Here is a tiny trained network, its code and every weight. The questions are about switching its units off for an input and a target symbol, where a switched-off unit gives its printed mean instead of its output.

import numpy as np


def w(rows, s, z=0):
    codes = np.array(rows[::2]) - 128.0
    scale = np.full(codes.shape[1], s)
    scale[-1] = z or s
    return codes * scale


def f(y):
    return y / 2 * (1 + np.tanh(0.7978845608 * (y + 0.044715 * y**3)))


def softmax(a):
    e = np.exp(a - a.max(-1, keepdims=True))
    return e / e.sum(-1, keepdims=True)


def log_softmax(a):
    a = a - a.max(-1, keepdims=True)
    return a - np.log(np.exp(a).sum(-1, keepdims=True))


def net(x, mask):
    ids = ['αβγεζμξπψ'.index(c) for c in x.split()]
    T = len(ids)
    res = E[ids] + P[:T]
    r = res
    for j in range(3):
        rows = slice(2 * j, 2 * j + 2)
        q, k, v = (r @ M[0][rows].T for M in (Q, K, V))
        z = softmax(np.where(np.tri(T) > 0, q @ k.T / 2**0.5, -1e9)) @ v
        o = O[0][rows]
        res = res + np.where(mask[j], z, o[:, -1]) @ o[:, :-1]
    y = f(res @ A[0][:, :-1].T + A[0][:, -1])
    res = res + np.where(mask[3:27], y, B[0][:, -1]) @ B[0][:, :-1]
    return log_softmax(res[-1] @ U[:, :-1].T + U[:, -1])


Q, K, V, O, A, B = {}, {}, {}, {}, {}, {}
E = w([
[190,137,76,186,76,124,175,135],'α',
[99,129,86,112,43,62,119,109],'β',
[102,125,229,136,121,183,107,105],'γ',
[168,122,102,95,209,97,148,154],'ε',
[147,181,179,109,141,120,186,185],'ζ',
[55,157,83,142,140,105,174,103],'μ',
[121,98,59,60,132,169,177,198],'ξ',
[94,23,133,90,177,114,157,118],'π',
[117,109,252,147,105,202,117,104],'ψ',
],0.024)
P = w([
[2,150,165,106,162,116,142,236],'0',
[98,147,122,129,143,163,170,91],'1',
[108,140,123,125,135,158,158,91],'2',
[114,134,126,121,126,155,149,92],'3',
[121,129,127,120,120,152,143,92],'4',
[125,126,126,120,116,150,136,93],'5',
[127,123,127,120,110,147,132,95],'6',
[130,119,126,121,107,145,126,95],'7',
[134,116,125,122,104,143,122,94],'8',
[135,113,126,121,101,141,117,96],'9',
[137,110,125,125,97,139,114,96],'10',
[142,105,125,128,98,139,110,95],'11',
[138,105,124,129,90,136,107,98],'12',
[140,101,120,129,90,133,103,95],'13',
],0.014)
Q[0] = w([
[121,70,79,62,142,138,172,147],'head 0',
[172,141,135,110,157,64,113,162],'head 0',
[113,112,176,120,124,150,153,53],'head 1',
[123,146,128,126,111,203,97,100],'head 1',
[96,112,165,149,107,251,101,53],'head 2',
[106,73,60,150,93,105,158,156],'head 2',
],0.011)
K[0] = w([
[100,36,1,123,162,117,126,150],'head 0',
[226,147,138,76,202,86,179,154],'head 0',
[75,91,187,130,150,53,137,114],'head 1',
[59,135,100,134,86,182,105,231],'head 1',
[42,88,172,122,201,148,60,188],'head 2',
[153,84,71,166,113,129,121,115],'head 2',
],0.009)
V[0] = w([
[99,23,61,190,126,157,95,103],'head 0',
[117,84,59,123,163,177,102,131],'head 0',
[219,28,42,110,152,219,149,181],'head 1',
[235,180,137,236,42,143,173,79],'head 1',
[110,228,126,134,136,44,182,254],'head 2',
[188,207,44,79,201,67,130,92],'head 2',
],0.0075)
O[0] = w([
[71,72,142,253,169,59,208,130,105],'head 0',
[120,108,223,159,190,154,140,113,115],'head 0',
[237,98,69,169,134,233,94,156,70],'head 1',
[110,63,134,129,176,254,142,130,2],'head 1',
[143,85,110,94,176,16,92,234,200],'head 2',
[77,161,234,186,18,115,134,255,41],'head 2',
],0.0077,0.0092)
A[0] = w([
[113,207,129,120,147,94,80,148,254],'neuron 0',
[109,78,90,184,82,174,122,86,127],'neuron 1',
[128,122,71,190,204,117,136,124,246],'neuron 2',
[122,144,65,100,104,142,166,99,104],'neuron 3',
[180,110,142,144,105,147,146,223,152],'neuron 4',
[103,64,166,81,233,139,101,84,40],'neuron 5',
[170,212,132,159,74,173,247,94,89],'neuron 6',
[103,153,146,81,190,133,187,145,240],'neuron 7',
[164,123,152,112,223,143,226,170,70],'neuron 8',
[128,207,114,155,100,142,197,160,153],'neuron 9',
[101,169,72,144,147,159,167,174,212],'neuron 10',
[124,100,176,130,75,172,110,179,137],'neuron 11',
[83,133,122,186,96,56,137,141,180],'neuron 12',
[220,67,138,96,109,129,86,103,248],'neuron 13',
[35,166,161,151,96,89,141,38,120],'neuron 14',
[185,212,207,189,144,152,111,86,125],'neuron 15',
[110,151,125,181,53,108,94,101,151],'neuron 16',
[80,119,134,125,145,202,153,37,81],'neuron 17',
[166,110,160,111,56,116,17,89,110],'neuron 18',
[50,146,140,119,185,103,203,174,182],'neuron 19',
[197,254,64,151,156,117,142,135,10],'neuron 20',
[143,121,142,86,124,200,98,149,217],'neuron 21',
[114,106,175,123,190,167,189,169,79],'neuron 22',
[114,137,91,74,148,151,64,172,212],'neuron 23',
],0.011,0.0058)
B[0] = w([
[183,115,133,202,80,204,231,107,223],'neuron 0',
[201,85,195,77,87,127,219,110,158],'neuron 1',
[233,203,193,151,97,209,180,167,164],'neuron 2',
[154,97,131,143,218,71,96,163,165],'neuron 3',
[138,170,106,182,79,99,94,91,178],'neuron 4',
[138,109,91,53,122,91,42,177,196],'neuron 5',
[38,76,146,133,182,40,71,201,162],'neuron 6',
[110,78,131,160,167,73,76,116,207],'neuron 7',
[27,92,76,79,165,15,152,163,165],'neuron 8',
[93,108,149,40,139,29,74,85,157],'neuron 9',
[111,100,199,127,235,147,152,74,163],'neuron 10',
[170,243,79,87,108,78,46,122,138],'neuron 11',
[149,164,116,76,145,243,135,150,191],'neuron 12',
[225,103,143,120,66,174,128,52,190],'neuron 13',
[152,132,151,194,80,99,194,40,251],'neuron 14',
[42,3,31,102,88,139,186,197,144],'neuron 15',
[72,233,83,81,214,172,150,163,162],'neuron 16',
[72,209,126,172,109,157,56,211,193],'neuron 17',
[40,126,100,152,242,126,153,236,181],'neuron 18',
[63,100,160,78,187,173,52,149,196],'neuron 19',
[82,38,97,86,254,142,109,161,151],'neuron 20',
[128,126,159,193,61,159,144,72,155],'neuron 21',
[88,93,121,48,187,19,105,185,144],'neuron 22',
[198,123,133,157,64,141,128,66,174],'neuron 23',
],0.0069,0.018)
U = w([
[86,89,108,59,230,86,98,227,102],'α',
[168,62,163,151,98,82,157,84,243],'β',
[254,146,185,205,44,220,143,73,125],'γ',
[89,120,107,183,139,100,120,160,17],'ε',
[96,135,35,34,133,171,155,122,157],'ζ',
[130,153,212,175,196,172,129,116,66],'μ',
[134,180,145,143,139,127,93,176,103],'ξ',
[97,103,114,141,128,191,81,136,174],'π',
[121,157,86,84,195,174,48,115,4],'ψ',
],0.0094,0.0035)

Each question gives the input, a string of symbols that net reads in full, and the target symbol t.
The units are the heads (2 rows each of Q, K, V and O) and the neurons (one row each of A and B). Each row of codes is followed by its name. A weight is (code - 128) times the scale printed after its matrix; where a second scale follows, it is the last column's (O, A, B and U).
mask holds one flag per unit, heads first, then neurons. A switched-off unit (its flag False) gives its mean, the last column of its rows in O or B, instead of its output. The means were averaged over made-up inputs and are rounded, as every weight is.
A unit's drop is (log p(t) with every unit on - log p(t) with that unit switched off) / (log p(t) with every unit on - log p(t) with every unit switched off).
The circuit of an input: a set's keep is (log p(t) with only the set's units on - log p(t) with every unit switched off) / (log p(t) with every unit on - log p(t) with every unit switched off). Starting from the 12 units with the biggest drops (on a tie, the unit counted first), units are removed one at a time, each time the one whose removal leaves the highest keep (on an exact tie, the one counted first), for as long as the keep stays at least 0.8.
units of the circuit, in order: the units of the circuit, biggest drop first
unit that matters most: the unit with the biggest drop
top k neurons: the k neurons with the biggest drops, biggest first
heads that matter: for each layer, one digit per head in row order, 1 if its drop is at least 0.15 and else 0, layers parted by /
input ψ ψ π π ε γ γ, target ψ: units of the circuit, in order	head 2
input α ε β γ ψ π ζ ζ, target β: units of the circuit, in order	neuron 17; neuron 16
input α β γ, target π: heads that matter	011
input γ γ ψ ξ β ψ, target β: units of the circuit, in order	head 1; neuron 14
input π ξ π γ ζ ξ ξ ζ γ ξ ψ ε ψ, target ζ: heads that matter	010
input α π γ α ψ ζ α γ γ, target π: units of the circuit, in order	neuron 17; head 2; neuron 15
input ζ ζ ζ β π γ ψ, target α: heads that matter	011
input γ ξ μ ζ γ γ ξ α π ψ, target β: heads that matter	011
input ε β γ ε ψ, target ξ: units of the circuit, in order	head 2; neuron 11
input μ π μ μ ζ γ ξ ψ μ π ψ ζ γ, target μ: top 2 neurons	neuron 0; neuron 18
input ζ μ ψ, target α: heads that matter	001
input ξ π π, target β: top 2 neurons	neuron 18; neuron 16
input α ε ξ ξ γ ψ, target π: heads that matter	001
input ζ π π, target β: units of the circuit, in order	neuron 18
input ζ ζ ξ ε γ μ γ ξ γ ε, target β: heads that matter	111
input α π ψ ξ ε α ξ ψ β μ α α, target γ: heads that matter	010
input ξ β ξ, target β: heads that matter	010
input μ μ ψ γ μ ζ γ ψ ψ, target μ: top 3 neurons	neuron 18; neuron 0; neuron 14
input ε γ γ μ ζ β ξ γ ζ ε, target β: top 2 neurons	neuron 18; neuron 8
input ε β μ, target μ: unit that matters most	neuron 14
input μ π α γ γ β ζ α γ ζ ξ ε ζ γ, target μ: top 3 neurons	neuron 18; neuron 0; neuron 14
